What can hang from each mark
K_55: K_129 K_290 K_804 K_846
K_703: K_158 K_846
K_187: K_158 K_846 K_879
K_129: K_55 K_158 K_187 K_703 K_761
K_290: K_158 K_761
K_611: K_879
K_761: K_129 K_158 K_290 K_611 K_846
K_879: K_129 K_158 K_290 K_846

Each row is shifted at random along 3 fixed directions that mean nothing.
Known rows, with every way that one mark hangs from another
{K_879 {K_129 K_55 K_158 K_187 {K_703 K_846}} K_290}: [  4.4  10.3   1.0 -29.9  25.2 -42.1  -7.2   7.3  20.6  -8.2  18.3 -17.7
   7.3 -18.9  -2.4  -8.0   4.6  -5.2 -10.1 -15.4   7.2   6.5  23.9   1.4
  15.2   1.7  14.8  13.9  21.9  -2.8  28.4 -16.5   5.4   2.4  -5.9 -19.8
 -13.8   0.4  -1.9   5.6  10.2]
{K_55 {K_129 K_187 {K_703 K_158}} K_290 K_804 K_846}: [ -1.9 -21.1   0.2 -15.7  -7.5   5.8 -20.0 -26.8   9.6 -12.8  -3.7   5.0
   2.4   6.5 -10.4   5.9  -3.5 -12.0  -4.6   2.7 -17.1  22.9  -1.8   8.5
  -6.3  12.9  -3.2  21.4 -17.5   0.3 -11.0  15.2  -5.2 -19.4   1.5 -12.8
   9.1 -27.6 -15.6  18.2   1.3]
{K_611 {K_879 {K_129 K_187}}}: [ -8.8 -12.3 -16.5 -29.1  16.3 -24.7  -2.9 -14.6   0.9 -17.6  13.3  -5.4
   4.9 -13.8  17.2   7.0   3.0  -4.7   2.5  -7.4   3.8  -9.4  -1.2  -5.6
   0.2   3.1 -12.2   2.5  -0.4   3.3  -8.8 -11.5  -5.3  -5.0  -3.6  25.3
  16.3 -16.3 -18.4  30.7  -3.0]
{K_290 K_158 {K_761 {K_129 K_55 K_187 K_703} K_846}}: [ -8.8 -42.4  10.1  35.3 -27.6  11.9 -13.7  11.5 -12.6  28.8 -24.8  14.4
   5.3  13.7  -6.0 -15.3   1.7  -3.4   4.2  14.0  20.1  -8.0  -1.4  -9.2
   2.7   5.8   1.4  -1.0 -25.3  -1.5  -2.9  -7.5  -5.3 -42.0  11.2 -46.6
  -4.4  44.1  19.8 -21.8  13.0]
{K_879 {K_129 K_158 K_761} K_290 K_846}: [ -8.3  -1.3   1.2  -4.4   9.2 -27.4  -3.9  -0.5   2.1   0.6   4.7  -7.5
  -7.1  -6.4  12.1 -13.8  -1.8  -8.8 -30.0  -5.2  -8.6  11.5   8.4   0.7
   0.0 -10.1   0.4   0.4  -4.4  14.7   2.9   0.7  -3.4   2.9   7.7  -4.4
 -17.1   3.9  -0.6  -8.2  -5.8]
{K_187 K_846 {K_879 K_129 K_158 {K_290 {K_761 K_611}}}}: [-17.4  25.3 -22.5 -15.6  15.6  -9.6  11.5  -5.1 -14.5 -23.7   5.6   9.9
  25.5   0.2  20.8  -2.4  -5.5  -8.4   6.7   4.9   3.4  -3.0   3.1  -8.1
  -8.5 -11.6 -23.7 -12.1  -4.8  15.7  -9.1  28.6  13.1  13.8   2.6  18.6
  13.1  -7.6   8.9  34.6 -23.8]
{K_55 K_129 K_804 K_846}: [-10.2 -26.9  18.5  37.8 -17.9  26.2 -41.4  -2.0   3.1   1.2 -11.9 -20.7
 -26.3  14.4  -0.3   0.6  21.8 -12.5 -37.5 -11.3   0.5 -19.2  -6.2  20.7
  -1.4  -0.7   3.9  10.4 -13.7 -11.2 -15.4 -16.4 -37.6 -13.0  35.1 -23.1
 -10.2   2.1 -21.4 -12.9  -1.5]
{K_879 {K_129 K_187 {K_703 K_846} {K_761 K_158 K_611}}}: [ -4.3 -12.7 -12.2  -6.9  12.4  -6.9 -22.0   6.0  -2.0 -11.9  18.8 -13.9
  -2.4 -11.7   7.0   5.3   9.3  -1.8 -12.7  -6.9   7.0  -4.1  10.0  -5.6
   5.4  -3.0  -6.6   1.2  13.8 -15.7  -3.1 -10.1  -4.9  10.4  -8.5  14.5
 -14.0  -4.2 -10.5  19.4 -10.8]
{K_290 K_158 {K_761 {K_129 K_187} K_846}}: [-16.9 -25.9 -16.5  39.3  -7.5  15.3 -26.1  24.5 -13.8  -0.8  -1.3 -11.5
  -7.0   7.1  22.7   3.5  14.6   0.1  -7.0   9.0 -11.9 -12.0   3.8  -6.7
   0.3 -12.2  -5.3 -12.5 -12.0   0.5 -26.1  -3.7  -7.5 -18.0   2.7 -16.3
  -2.0  45.7  13.5  12.0 -32.4]
{K_879 {K_290 {K_761 {K_129 K_55 K_187} K_158}} K_846}: [ -4.6   0.5  -0.7 -10.9  -3.1 -20.6  -0.2 -15.7  -0.4  -6.5  -3.7  20.5
   4.8  -4.0   0.1  -7.8  -5.9 -11.0   8.6   2.1  -0.1   7.3  -2.7  -9.9
  -5.6  -7.7  -3.1  -0.3 -14.3  16.6   4.8   8.8   9.2 -18.6   4.4 -11.5
  -6.0 -11.1  18.9   7.8   6.4]
{K_187 K_158 K_846 {K_879 K_290}}: [-14.9  26.6 -19.0 -10.5  21.3 -13.3   3.1 -10.2   2.6 -29.3  12.7  -3.5
  31.0  -0.2  18.0   3.8   4.0 -13.2  -3.7  -4.0  15.8  -8.0   9.1   0.6
 -12.3  -9.7 -28.8  -5.9   4.2  -3.6 -10.6  10.8   5.9  22.0   2.6  28.6
  19.6  -5.6 -24.5  38.9 -22.0]
{K_879 {K_129 K_55 {K_187 K_846}}}: [  0.1   7.2  -1.5 -41.1  12.5 -23.6   5.1 -17.5  -6.3 -21.1   5.1  12.1
  22.1  -6.0 -10.7   1.4  -5.5 -10.0  11.7  -3.8  25.6 -16.8   4.5  -3.7
   2.2   5.9  -6.9   4.3   4.1   9.6  15.6   3.9   2.4 -10.3  -2.2   3.9
   3.5 -34.0  -5.5  26.7  23.7]
{K_611 {K_879 K_158 K_290}}: [-21.0   6.8 -29.8  -6.0  33.8 -31.4  -1.0  -5.1  13.6 -19.0  27.0 -26.7
  -6.6  -5.7  40.0   1.4  12.1  -6.0 -14.1  -5.9 -30.8  -0.3   0.6  -2.3
  -1.7 -11.5 -11.6 -13.8   6.7   1.5 -19.3  -8.4  -5.7   8.1  -9.3  18.5
  11.5   3.7 -18.3  38.3 -45.2]
{K_187 K_158 {K_879 {K_129 {K_55 K_804 K_846}} {K_290 K_761}}}: [-22.3  38.2 -37.9  15.4  18.1   2.6 -11.8   1.4  -2.5 -26.5  11.7 -13.9
   5.6  10.5  31.1  -4.2   7.8  -7.2 -20.8   2.1 -10.4  -4.2   2.8  -4.8
  -6.4  -7.8 -11.2 -13.3   1.8   5.8 -19.2  24.6   4.2  26.9   7.4  -2.0
  17.2  17.1  -4.5  34.0 -49.2]
{K_761 {K_611 {K_879 K_129 K_290 K_846}}}: [-20.1 -30.5   8.3  34.2  -2.8  -9.2  -3.6   4.0  -9.2   3.5 -11.7 -13.5
 -14.2  11.5  18.1 -12.8   7.7  -1.0 -34.4  -1.3  -2.9   0.0  -2.3   3.7
   2.3  -6.9  -9.6 -10.4 -12.9   1.1 -25.3 -17.5 -21.1  -1.7  30.1  -0.2
  -3.3  25.7 -11.1 -11.0 -11.5]
{K_290 {K_761 K_129 K_158 {K_611 K_879} K_846}}: [-19.8 -15.3 -14.9  32.3  -5.3  10.5 -20.7  21.8 -21.3 -17.9   3.1  -2.8
 -16.0   2.4  19.7  14.3  12.6  -1.7   5.0   2.4 -14.6 -12.3  -4.5 -18.6
 -11.9 -14.1 -26.3  -7.2 -18.7  -0.2 -38.7  -6.0 -11.6  -9.9   3.7  19.1
   2.3  17.7  -2.1  29.9 -28.1]
{K_55 {K_129 K_187 {K_761 K_611}} {K_290 K_158} K_804 K_846}: [ -0.1  -6.3  13.6 -14.5  -2.5  11.6 -50.9  25.8  35.5 -39.1  13.3 -31.9
  -7.5 -19.1 -10.4  31.3  29.7 -15.7  -9.8 -31.4 -13.1 -13.0  36.5   4.7
  -1.2 -10.5  12.7  64.0  -4.9 -28.9  25.1 -22.0 -20.5   8.6  -2.0   8.6
 -28.4 -37.3  -3.0  18.1   4.2]
{K_55 {K_129 K_187 {K_761 K_290}} K_846}: [ -3.4 -38.7   9.9 -11.9 -19.3  18.0  -4.3 -27.4  -5.0  -0.3 -12.9  22.0
  -1.7   4.9 -16.0   3.0  -7.5 -20.4   0.7   2.9  15.8   4.0  -3.7  -5.5
 -14.0  11.2 -14.4  19.4 -34.1   7.4  -3.0   2.8  -5.8 -41.0   5.0   3.4
  -0.5 -30.3 -11.0  -0.6  28.0]
{K_55 {K_129 K_158 K_187 {K_761 K_290 K_611}} K_804 K_846}: [  1.6  -1.4  11.8  -5.1   0.1   2.9 -52.9  26.0  28.8 -39.7  15.6 -30.6
 -22.0 -26.4 -13.8  26.7  26.7 -16.5 -10.1 -35.2  -0.6  -7.1  34.5   2.7
   0.6  -9.2   4.2  50.3  -5.1 -21.1  19.5 -29.8 -16.2   8.5  -4.7  16.2
 -32.8 -27.5 -16.3  15.0  10.9]
{K_129 {K_761 K_290 K_611}}: [-13.7 -14.2  -4.3  21.1  -3.1   0.5  -9.6   7.3  -2.6 -25.0  12.9 -12.9
 -19.1   5.6   5.5   9.5  14.0 -19.3 -19.5  -7.0   8.2  -6.2   8.2  -9.7
  -5.0 -11.4 -15.6   7.3 -11.3 -14.2  -9.0 -21.4 -22.8  -0.1   0.3  18.9
 -11.9  -8.9 -25.4  12.8  -7.9]
{K_761 {K_129 K_55 K_187} K_611}: [  0.8   0.1   4.1 -19.8   6.7 -22.0  -8.3   7.9 -10.2 -38.3   8.7  -1.6
   2.6 -11.3 -13.7  14.8   7.0 -12.2  18.0 -12.9  18.3 -22.7   6.5 -10.5
   4.8   0.5 -13.9  14.7  -0.5  -5.1  10.0 -22.7  -5.2  -6.4  -4.5  10.9
  -6.0 -34.8 -12.1  31.4  25.0]
{K_611 {K_879 K_129 {K_290 K_158} K_846}}: [-11.7 -25.6   7.5 -17.8  -0.6 -28.0  14.0 -29.7  -7.3   8.8 -17.9  19.9
  11.6   5.0  11.9 -20.2 -14.9   1.8  -0.1   9.9  -5.7  15.9 -11.0  -2.3
  -8.6   2.3  -7.8  -6.6 -20.8  20.0 -16.0   5.7  -2.4 -23.6  18.4  -6.5
  17.9   1.6   2.5  -2.9   6.8]
{K_55 K_129 {K_290 K_158} K_804}: [ -2.4  -4.9  14.3   0.0 -10.5 -12.2 -39.8  27.6  20.2 -21.8   4.3 -32.9
 -11.6   2.0   1.9  10.6  26.5 -10.1 -20.8 -18.9 -18.0  -1.7   9.0  13.3
   1.3 -10.0  12.9  38.1  -2.4 -19.2   9.8 -18.7 -33.3  -3.1  14.1 -20.2
 -10.4 -14.1 -17.9   5.9  -2.7]
{K_55 {K_290 K_158 {K_761 {K_129 K_187}}} K_804 K_846}: [ -0.6   5.0  -4.6 -43.4   1.6   1.9 -21.6 -19.5  15.2 -46.5   9.8  13.5
  13.1 -15.6  -7.4  28.8   2.8 -16.0  32.5  -7.2 -21.0  -2.5  14.5  -8.9
 -13.4  -8.1  -0.4  35.8 -19.5   2.5   9.4  11.3   0.2 -11.7 -10.3   9.4
   9.0 -49.5  15.3  46.1   1.5]
{K_611 {K_879 {K_129 K_187 K_703} {K_290 K_158}}}: [-16.9 -39.8 -14.5   6.9  -0.7 -14.1   8.1 -15.7  -3.8  23.4  -8.9  -0.8
   6.4  12.6  24.9 -24.7  -8.5   5.1 -16.9  16.9  -4.7  31.5 -10.6  -2.5
   1.5  11.2  -3.7 -15.8 -12.3  10.3 -23.4  -0.2   0.3 -21.1  10.3 -19.7
  23.7  38.1  -3.0  -5.3 -17.6]
{K_290 K_158 {K_761 {K_129 K_187} K_611}}: [-13.3 -29.8  -2.8  33.9 -16.3   7.5 -27.1  28.7 -13.8  -4.7  -9.3 -10.5
  -3.8   6.8  12.7   1.9  14.1  -2.3  -1.5   5.3  -1.6 -12.6   3.7  -8.6
   2.6  -9.8  -7.1  -1.9 -16.6  -7.4 -12.7 -12.7  -9.8 -16.1   7.5 -19.8
  -6.9  33.1  17.6   2.1 -12.7]
{K_611 {K_879 {K_129 K_55 K_187 K_703} {K_290 K_158} K_846}}: [ -5.0 -25.1   8.9 -23.4   3.7 -31.8  11.2 -22.6  10.5  15.6 -13.2  13.4
  17.3  -5.9   0.9 -22.5 -11.5   1.6   2.4   2.1  11.9  14.3   4.3  -3.4
   3.9  10.6   6.4   6.7  -9.4   8.1   7.9  -6.1   6.5 -21.3   8.5 -19.5
   8.1   6.6   9.8  -9.8  20.3]
{K_879 K_129 K_290 K_846}: [-14.2   2.8 -11.9   8.6  19.7 -20.7  -4.3   0.0  -1.1 -10.8  11.6 -23.7
 -17.1  -0.5  29.9  -8.6   7.7  -3.1 -42.3  -4.2 -20.0   1.8   1.5  10.5
   4.6 -16.8   2.8 -17.9  10.0  14.1 -18.7   0.5 -11.1  11.4  16.9  -3.4
  -5.8  11.2  -2.8   9.2 -33.7]
{K_129 {K_187 {K_879 K_290}} {K_703 K_158}}: [  0.1   3.2 -19.5 -34.0  16.3 -35.6  -3.2 -20.3  14.8 -18.7  17.8   0.0
  16.7 -19.0   5.8   1.4  -1.1 -11.5  11.3  -6.3  17.9   1.9   9.6  -1.6
   4.2   7.8 -10.1   9.3   8.0 -10.5   4.7  -9.3  14.5   4.9 -17.0  11.4
  12.7 -19.5 -18.7  27.1   3.9]
{K_55 {K_129 K_158 K_703 K_761} K_290 K_804 K_846}: [ -9.2  -6.4 -14.2   3.5   7.0  22.1 -27.6  -2.5  17.8 -23.4  20.3 -24.5
 -14.1   1.1   5.3  18.1   9.7 -17.1 -24.4  -7.3 -27.9  10.5  18.1   2.0
  -6.9   0.5  -2.4  28.4 -11.2  -8.8 -10.8   5.0 -15.4   0.0  -8.6  -2.9
  -2.6 -17.0 -16.6  24.2 -27.1]
{K_129 {K_55 K_804 K_846} K_158}: [-10.5  11.5  -0.3  15.0  14.3  -4.8 -23.0  -7.9  10.6 -25.6  10.4 -18.5
 -12.7   7.0  -3.8   3.3  13.1 -10.7 -11.6  -8.8 -10.8 -20.4  16.5   4.5
   2.4  -1.5   1.2   3.1  -3.9  -7.0  -4.5 -14.5 -14.8  -2.3   3.6 -17.6
  -5.6  -1.5 -17.2  18.9  -6.5]
{K_611 {K_879 K_158 K_290 K_846}}: [-15.0   8.4 -14.4 -17.7  35.8 -39.9  -3.5  -8.3  23.1 -20.1  23.1 -21.7
  -4.4 -20.2  30.9   3.0  12.3  -6.1  -9.8 -16.0 -25.3  -8.8  10.0   1.6
   0.4 -16.5  -6.0  -3.9   7.9   0.1  -6.9 -13.2  -3.2  11.4  -6.6  24.0
  -0.9  -8.0  -9.7  31.3 -28.7]
{K_611 {K_879 {K_129 K_761} K_158 K_290 K_846}}: [-15.3  -3.1 -11.1 -22.3  19.6 -32.3   8.3 -19.8   3.4   1.1   6.1   3.7
   4.3  -8.6  24.2 -13.5  -5.9  -5.1 -10.3  -1.2 -16.9  11.2  -5.8  -6.1
  -5.4  -5.7  -9.5  -8.2  -6.3  16.2  -6.5   9.5   2.6   0.4  -0.8  15.0
   2.0  -7.9  -2.8  13.4 -16.1]

Rows
[  0.6  -6.9  -1.0 -24.0  -4.4  -3.1 -10.6 -24.9   0.3 -18.3   7.2  13.4
  12.3   8.0 -14.1   5.7  -9.9 -16.2   2.7   3.0  -6.3  22.1   2.1  -3.3
  -9.9   8.5  -9.4  23.0 -16.1   0.0   2.1  17.8 -12.1 -14.7  -8.0  -9.4
   4.1 -36.9 -21.2  18.0   6.4] : {K_55 {K_129 K_158 {K_703 K_846} K_761} K_290 K_804}
[ -4.9   3.4  15.2  -7.2  -5.0 -22.6   3.7  -9.2   1.1   5.6 -13.2  14.5
   2.4   0.4  -3.3 -18.0  -3.7 -13.3 -12.9  -4.0  15.1 -10.5   1.3  -1.9
   1.1  -5.9  10.4   5.9 -10.6  17.5  20.3   5.3  -5.6 -14.7  22.4 -29.5
 -14.9  -7.5  22.8 -18.2  20.1] : {K_879 {K_129 K_55} {K_290 K_761} K_846}
[-12.7 -47.1   0.8  42.7 -18.4   9.9 -12.9  12.3 -26.2  14.6 -13.4  -3.0
  -5.1  17.9   3.7 -12.5   2.4   4.0 -13.4  15.5   5.1  26.9 -15.0  -3.2
   1.1   3.5 -23.3 -21.8 -12.8  -6.7 -36.1  -8.8  -2.5 -17.2  13.6  -8.0
   2.4  39.3 -14.2   0.8 -10.1] : {K_761 {K_129 {K_187 K_846} K_703} K_158 K_611}
[-14.9 -14.3 -12.3 -21.3  14.0 -20.7  22.9 -34.6  -5.2  10.0  -1.9  19.9
  14.4   5.7  10.7 -18.4 -18.4  -4.7   0.0  13.3 -10.4  14.0  -9.3 -13.0
  -4.5   9.9 -13.3 -10.8 -16.3  15.1 -10.4  21.1   7.0 -15.8  -7.4   0.6
  13.5  -8.7  -2.5  14.3  -5.7] : {K_611 {K_879 {K_129 {K_55 K_290} K_703 K_761} K_158 K_846}}
[ -3.6   5.9  -4.2 -16.7   8.6 -25.5 -20.4  19.5 -16.1 -46.0  17.2 -11.2
 -14.4 -13.2   5.0  21.9  12.3  -4.1  17.0 -10.5 -15.1 -10.1  -5.0 -11.7
  -9.3 -13.7 -27.0   5.7  -0.1  -6.7 -19.1 -18.3  -9.8   0.9  -6.1  31.0
   0.3 -33.8 -20.6  48.6  -3.7] : {K_761 K_129 K_158 K_611}
[ -0.9 -34.0  16.9   6.9 -13.9 -15.8 -15.5   8.0  -2.0  16.6  -9.9 -10.0
  -9.2   2.8  -6.2  -8.3   3.4 -10.7 -14.7  -3.2  16.2  -8.2  -3.4   6.7
   1.9  10.2  -8.7  11.3 -16.7  -5.5  -0.6 -21.4 -20.1 -32.7  10.0 -26.4
  -4.3   5.4 -21.3 -19.0  24.3] : {K_55 {K_129 K_158 K_703}}
[-16.2  15.4 -19.5  -4.5  15.8  -3.0   2.4 -18.4 -11.0 -26.9   6.2   4.9
  32.6   6.7  14.1   4.9   0.3 -10.7   3.0   3.5  20.2 -18.0   1.9  -0.8
 -13.4  -4.2 -37.6 -15.2  -3.3  -4.4 -22.5  14.8   3.5  13.8   1.8  31.3
  25.8  -5.1 -29.6  42.2 -18.1] : {K_187 K_158 K_846 K_879}
[-17.5  23.6 -33.4 -22.4  28.5 -27.6  19.5 -37.0  -9.8 -30.4  14.5  11.7
  11.1  -0.5  26.1  -4.0 -11.6  -7.2   7.3   9.2 -18.2  -2.1  -3.8  -3.5
  -8.1  -9.3 -24.5 -26.9  -7.7  20.5 -25.0  23.9  13.9   7.5  -7.6  23.1
  22.2 -20.9  -7.8  45.7 -31.1] : {K_187 {K_879 K_158 K_290 K_846}}
[ -7.7 -34.6 -14.1  -5.7  -8.5  -7.6   2.0 -36.1  -5.1  19.1  -4.2  24.8
  22.4   6.0  -6.6 -12.9 -15.3 -15.6  -0.5  15.7  36.3   5.7  -8.7 -10.2
  -5.3  18.7 -22.9 -10.1 -21.8  -1.4   2.6   7.6   4.7 -21.8 -14.5  -0.3
   7.2  -0.9 -18.7   0.7  12.8] : {K_129 {K_187 K_158} K_703 K_761}
[ -1.7 -40.2  29.6  20.2 -12.2  -8.7 -19.0   5.2  -0.4  30.6 -12.1 -13.7
  -9.7   3.6  -1.6 -17.9  14.5  -7.1 -36.8  -9.6  27.8 -14.6  -6.3  15.2
  12.0   2.5   8.2   1.7   4.1 -17.9   4.4 -30.6 -30.2 -13.7  32.9 -27.3
 -14.0  21.8 -19.7 -36.2  21.1] : {K_879 {K_129 {K_703 K_846}}}
[-17.9 -10.7 -14.6   5.9  14.9 -20.2 -11.4  14.9   8.3  -0.2  15.6 -28.1
 -15.8  -5.8  32.3  -5.5  16.9  -5.5 -26.7  -9.9 -17.9   7.3  -2.4  -5.3
   1.7  -8.6  -6.0  -2.3   2.6  -6.5 -11.6 -14.8 -12.2   5.8  -1.2  15.8
  -1.9  16.0 -22.4  13.4 -29.2] : {K_611 {K_879 {K_129 {K_761 K_290}} K_158}}
[ -5.3  16.4 -25.5 -30.9  23.0 -12.2   9.5  -7.4 -18.5 -64.4  24.2   9.2
 -12.3  -5.4  -0.6  22.6  -9.8  -2.6  37.0   8.0 -30.1  24.4   0.7 -27.4
 -17.9  -4.5 -32.2  -2.7  -6.5   8.6 -37.3   9.3  13.3 -11.8 -26.9  28.7
  23.7 -42.1 -10.3  79.2 -17.2] : {K_761 {K_129 {K_55 K_846} K_703} K_158 K_290 K_611}
[-16.7  30.9 -46.0 -13.8  30.6 -13.7   5.9   2.1  -2.8 -28.2  27.8 -15.8
   5.0  -2.3  31.8   3.5   3.9  -7.2  -2.7   2.7 -16.7 -11.1   6.1 -11.2
   3.3  -4.5 -11.6  -9.9   7.8   2.5 -12.4  17.6   9.4  16.3 -17.2   7.5
  18.6  -4.5  -2.4  49.2 -43.1] : {K_187 {K_879 {K_129 {K_55 {K_290 K_761}} K_703} K_158}}
[-21.1  21.8 -42.5   4.0  28.7  10.7  -1.0   0.1 -16.4 -32.2  21.6 -12.4
  25.6   2.8  29.4   8.2   1.2  -4.7 -13.3   5.4  11.8  -9.5  10.3  -7.9
  -9.1  -5.7 -37.8 -19.5  10.8  -6.6 -31.9  24.4   8.0  36.9 -10.1  37.4
  21.3   7.3 -21.5  53.0 -48.8] : {K_187 K_158 K_846 {K_879 {K_129 K_703 {K_761 K_611}}}}
[ -7.5 -37.0   5.4  22.1 -16.3 -13.7  -2.9  -6.1   5.8  24.8 -17.3   8.4
   9.2  -3.4  -5.0 -20.7  -5.9  -7.5  -7.3   3.6  30.7  10.6  15.7  -1.5
  10.5   8.6  -6.0   2.7 -27.2  -2.8   6.3 -16.0  10.3 -16.6   8.5 -19.1
  -5.6  38.1   3.9 -30.4  19.8] : {K_129 K_158 {K_187 {K_879 {K_290 {K_761 K_611}} K_846}} K_703}
[ -0.2  -8.5  -6.4 -28.6   9.8  -7.0  -3.2  -7.0  11.9 -11.3  11.2   0.0
   2.7 -12.6  -7.1   1.0  -1.0 -10.3   2.3  -4.7  13.9   2.8  17.7 -11.7
   2.2   7.3   5.4  20.1   0.1  -4.6  16.2  -6.0   5.6 -12.4 -14.5  -4.9
  -3.9 -17.1   3.2  15.2  12.6] : {K_879 {K_129 {K_55 K_846} K_187 K_703 {K_761 {K_290 K_158}}}}
[ -4.0  -8.4 -16.4  -6.1   3.9  -3.5 -19.6 -19.8  -0.2 -21.4   9.7  -4.6
   7.3  15.2   3.9   2.5  -0.6  -4.8 -12.2   7.4 -24.2  30.4  -4.8   8.9
   0.7   6.8  -3.9   0.8   3.2  -3.0 -21.3  21.6  -7.4  -3.7  -3.6 -15.3
  10.7 -12.1 -24.0  30.9 -24.8] : {K_55 {K_129 K_187 {K_703 K_158 K_846}} K_290 K_804}
[-14.8 -20.1  -3.2  21.9  -1.5  -5.8  -0.6   6.7 -43.5 -22.4  -5.7   9.2
 -10.3  12.3   1.1   5.8  -7.1  -0.5   6.3  13.6 -14.0  -0.3  -7.5 -10.4
  -9.9  -3.8 -37.8 -21.1 -26.3  18.9 -45.2  -0.4  -9.7 -20.5   4.3  13.5
   7.9   9.3 -22.0  28.1  -7.3] : {K_761 {K_129 K_158} K_611 K_846}
[-16.7 -23.6  -4.0  33.5 -16.7  15.7  -7.4   4.0 -35.1 -10.6 -10.7  16.0
  -8.1  13.7   4.4   7.3   0.9 -10.9   2.7  11.0   7.0 -21.6 -10.3 -13.1
  -9.9  -7.6 -26.7 -13.6 -29.6  11.6 -29.7   2.7 -16.6 -23.4  12.8   1.8
   1.3   8.9   1.1  12.8  -6.4] : {K_290 {K_761 K_129 K_611 K_846}}
[-11.4 -16.5   8.2   4.9 -13.3  -4.0 -12.9   4.3 -15.2 -18.5 -13.2  19.9
   6.2   2.4  -6.3  11.4   1.4  -6.4  25.8   5.6   8.9 -37.4  10.1 -12.9
 -12.4 -10.9 -17.5   5.7 -31.3   1.5  -6.9  -4.1 -14.7 -27.8   2.5  -1.2
  -4.3  -5.5  16.1  13.2  12.0] : {K_290 K_158 {K_761 K_611 K_846}}
[-13.8  14.1  -8.9   3.9  21.3  -8.0 -12.4   8.6   9.9 -20.0  18.0 -25.3
  10.4  -9.2  20.1   7.0  22.9 -12.3 -11.7 -17.1  12.2 -31.4  14.9   8.0
   3.3 -15.1 -14.4  -0.9  12.8 -20.2  -2.9 -14.9  -5.9  22.5   4.1  24.8
  -0.9   0.5 -22.5  27.4 -19.5] : {K_187 K_846 {K_879 K_158}}
